Below are the code and all the weights of a small trained network. Each question names an input and a class and asks about switching units off, where a switched-off unit gives its printed mean instead of its output.

import numpy as np


def w(rows, s, z=0):
    codes = np.array(rows[::2]) - 128.0
    scale = np.full(codes.shape[1], s)
    scale[-1] = z or s
    return codes * scale


def norm(h):
    return h / np.sqrt((h * h).mean(-1, keepdims=True) + 1e-5)


def f(y):
    return y / 2 * (1 + np.tanh(0.7978845608 * (y + 0.044715 * y**3)))


def log_softmax(a):
    a = a - a.max(-1, keepdims=True)
    return a - np.log(np.exp(a).sum(-1, keepdims=True))


def net(x, mask):
    res = np.array(x, float).reshape(1, 4) / 4 @ E
    u = 0
    for l in range(2):
        y = f(norm(res) @ A[l][:, :-1].T + A[l][:, -1])
        res = res + np.where(mask[u : u + 14], y, B[l][:, -1]) @ B[l][:, :-1]
        u += 14
    return log_softmax(norm(res)[-1] @ U[:, :-1].T + U[:, -1])


A, B = {}, {}
E = w([
[128,139,166,141,70,62,117,74,29,38,67],'x0',
[130,113,170,73,126,113,76,88,158,193,66],'x1',
[128,74,176,87,97,67,111,131,201,70,183],'x2',
[103,1,167,176,183,135,80,100,73,128,155],'x3',
],0.0044)
A[0] = w([
[49,52,139,207,145,112,85,101,126,156,204,59],'0.n1',
[165,252,96,133,59,113,200,144,165,121,88,82],'0.n2',
[86,65,170,179,135,148,97,64,77,95,133,109],'0.n3',
[91,139,45,144,116,153,174,165,78,64,204,88],'0.n4',
[145,142,66,165,227,206,149,172,145,208,141,49],'0.n5',
[78,124,147,253,220,209,78,44,70,154,136,80],'0.n6',
[162,73,156,97,32,114,158,159,177,88,197,2],'0.n7',
[140,164,137,147,90,145,138,57,13,104,37,111],'0.n8',
[96,76,109,173,147,200,120,164,189,182,230,133],'0.n9',
[127,112,179,77,171,75,79,42,130,243,51,105],'0.n10',
[91,98,105,215,170,170,173,205,96,43,193,68],'0.n11',
[95,196,59,171,164,216,102,149,51,173,104,58],'0.n12',
[121,129,95,214,122,70,198,80,97,19,136,105],'0.n13',
[140,7,112,106,105,58,163,85,188,95,210,15],'0.n14',
],0.0046,0.0026)
B[0] = w([
[127,203,132,117,141,72,180,159,52,185,173,204],'0.n1',
[157,167,220,100,168,63,110,134,33,223,194,218],'0.n2',
[209,176,150,155,124,52,138,140,137,189,186,214],'0.n3',
[53,171,190,103,202,234,26,77,138,115,87,187],'0.n4',
[147,53,103,186,47,66,147,85,136,79,118,230],'0.n5',
[132,188,158,22,130,94,167,209,98,163,123,248],'0.n6',
[108,79,60,64,197,99,174,176,69,62,54,158],'0.n7',
[160,27,51,172,99,90,139,122,214,151,106,236],'0.n8',
[224,149,152,208,45,110,138,125,150,119,92,254],'0.n9',
[55,253,122,152,196,232,77,77,167,25,151,227],'0.n10',
[74,230,173,111,190,198,54,64,178,134,79,213],'0.n11',
[96,85,59,20,187,104,180,179,131,52,91,206],'0.n12',
[117,127,95,185,77,122,94,79,177,136,132,212],'0.n13',
[100,104,61,45,165,132,164,179,60,100,45,186],'0.n14',
],0.0053,0.0041)
A[1] = w([
[58,159,152,140,194,218,58,130,182,102,126,137],'1.n1',
[116,189,94,94,163,92,155,144,94,192,96,88],'1.n2',
[130,106,203,134,136,131,118,166,37,212,166,2],'1.n3',
[100,67,180,147,141,145,173,167,183,120,67,118],'1.n4',
[67,51,43,61,163,154,189,131,77,145,59,8],'1.n5',
[181,177,168,51,96,85,139,118,88,161,192,38],'1.n6',
[77,202,126,136,161,197,105,54,162,74,156,84],'1.n7',
[82,93,213,169,136,114,73,172,69,70,139,117],'1.n8',
[86,30,59,3,135,119,157,167,93,89,109,100],'1.n9',
[94,178,88,111,140,154,82,83,94,124,111,165],'1.n10',
[191,70,128,194,36,202,167,165,172,171,126,5],'1.n11',
[118,120,171,107,163,138,90,90,191,108,120,164],'1.n12',
[129,171,184,100,126,87,172,136,85,203,232,58],'1.n13',
[124,54,133,178,40,65,116,88,132,93,131,78],'1.n14',
],0.0065,0.0041)
B[1] = w([
[76,155,169,138,84,159,67,21,103,101,88,252],'1.n1',
[128,86,154,112,133,67,110,184,117,90,189,228],'1.n2',
[151,181,164,124,161,13,113,141,51,201,243,156],'1.n3',
[187,114,73,155,97,75,112,116,155,129,120,134],'1.n4',
[206,123,79,23,135,144,231,225,182,7,85,188],'1.n5',
[101,101,161,185,202,125,119,172,34,183,191,203],'1.n6',
[58,125,194,86,134,157,94,90,110,95,92,237],'1.n7',
[117,204,164,51,151,135,165,170,108,145,128,163],'1.n8',
[183,145,77,40,210,182,254,213,150,92,30,222],'1.n9',
[130,112,166,143,121,207,152,130,169,138,150,217],'1.n10',
[158,17,55,238,30,91,81,29,183,144,105,158],'1.n11',
[76,167,91,144,111,161,185,151,61,116,157,202],'1.n12',
[144,84,157,163,192,79,70,155,31,222,210,224],'1.n13',
[178,72,64,195,102,177,109,135,199,186,148,183],'1.n14',
],0.0064,0.0044)
U = w([
[143,153,226,131,228,29,68,200,17,227,249,10],'0',
[9,229,222,97,140,253,44,19,148,44,73,2],'1',
[205,104,52,32,201,118,217,227,181,29,47,224],'2',
[215,32,37,247,35,89,58,42,230,189,122,194],'3',
],0.011,0.0014)

Each question gives the input, the list of numbers given to net, and the class t.
The units are the neurons (one row each of A and B). Each row of codes is followed by its name. A weight is (code - 128) times the scale printed after its matrix; where a second scale follows, it is the last column's (A, B and U).
mask holds one flag per neuron, layer by layer. A switched-off neuron (its flag False) gives its mean, the last column of its row in B, instead of its output. The means were averaged over made-up inputs and are rounded, as every weight is.
A unit's drop is (log p(t) with every unit on - log p(t) with that unit switched off) / (log p(t) with every unit on - log p(t) with every unit switched off).
The circuit of an input: a set's keep is (log p(t) with only the set's units on - log p(t) with every unit switched off) / (log p(t) with every unit on - log p(t) with every unit switched off). Starting from the 12 units with the biggest drops (on a tie, the unit counted first), units are removed one at a time, each time the one whose removal leaves the highest keep (on an exact tie, the one counted first), for as long as the keep stays at least 0.8.
circuit, biggest first: the units of the circuit, biggest drop first
unit that matters most: the unit with the biggest drop
top k neurons: the k neurons with the biggest drops, biggest first
k most important neurons of layer l: the k neurons of layer l with the biggest drops, biggest first
input [7,-3,-6,0], class 3: circuit, biggest first	(0.n8)
input [7,-1,-4,5], class 3: 2 most important neurons of layer 0	(0.n8 0.n2)
input [3,2,-7,5], class 2: top 2 neurons	(0.n12 0.n8)
input [1,-1,-6,5], class 2: top 3 neurons	(0.n12 0.n2 0.n8)
input [1,1,3,2], class 2: 2 most important neurons of layer 0	(0.n14 0.n2)
input [8,5,8,1], class 2: top 3 neurons	(0.n9 0.n14 1.n9)
input [-4,0,4,2], class 2: top 2 neurons	(0.n14 0.n7)
input [8,-7,0,-6], class 3: top 2 neurons	(0.n8 0.n13)
input [-4,7,-7,-1], class 1: top 3 neurons	(0.n10 0.n14 1.n1)
input [-1,-3,-7,6], class 2: top 2 neurons	(0.n12 0.n2)
input [6,-7,-5,6], class 1: top 2 neurons	(0.n11 0.n4)
input [8,7,-1,-6], class 3: 4 most important neurons of layer 0	(0.n8 0.n4 0.n11 0.n6)
input [-5,-4,2,-5], class 0: top 3 neurons	(0.n2 0.n8 0.n10)
input [-4,3,-4,-7], class 0: circuit, biggest first	(0.n2)
input [2,-4,8,6], class 2: top 2 neurons	(0.n14 0.n7)
input [2,-3,3,2], class 1: top 3 neurons	(0.n11 0.n13 0.n12)
input [-3,2,-4,3], class 2: top 3 neurons	(0.n12 0.n6 0.n2)
input [-8,-8,2,-6], class 1: 2 most important neurons of layer 0	(0.n4 0.n11)
input [-7,0,8,-8], class 0: 4 most important neurons of layer 0	(0.n2 0.n12 0.n8 0.n5)
input [-7,6,-2,5], class 3: 4 most important neurons of layer 0	(0.n9 0.n11 0.n5 0.n4)
input [-1,-5,1,-4], class 1: unit that matters most	0.n4
input [1,6,-8,6], class 2: 2 most important neurons of layer 0	(0.n12 0.n6)
input [3,-7,3,-7], class 0: 2 most important neurons of layer 0	(0.n2 0.n10)
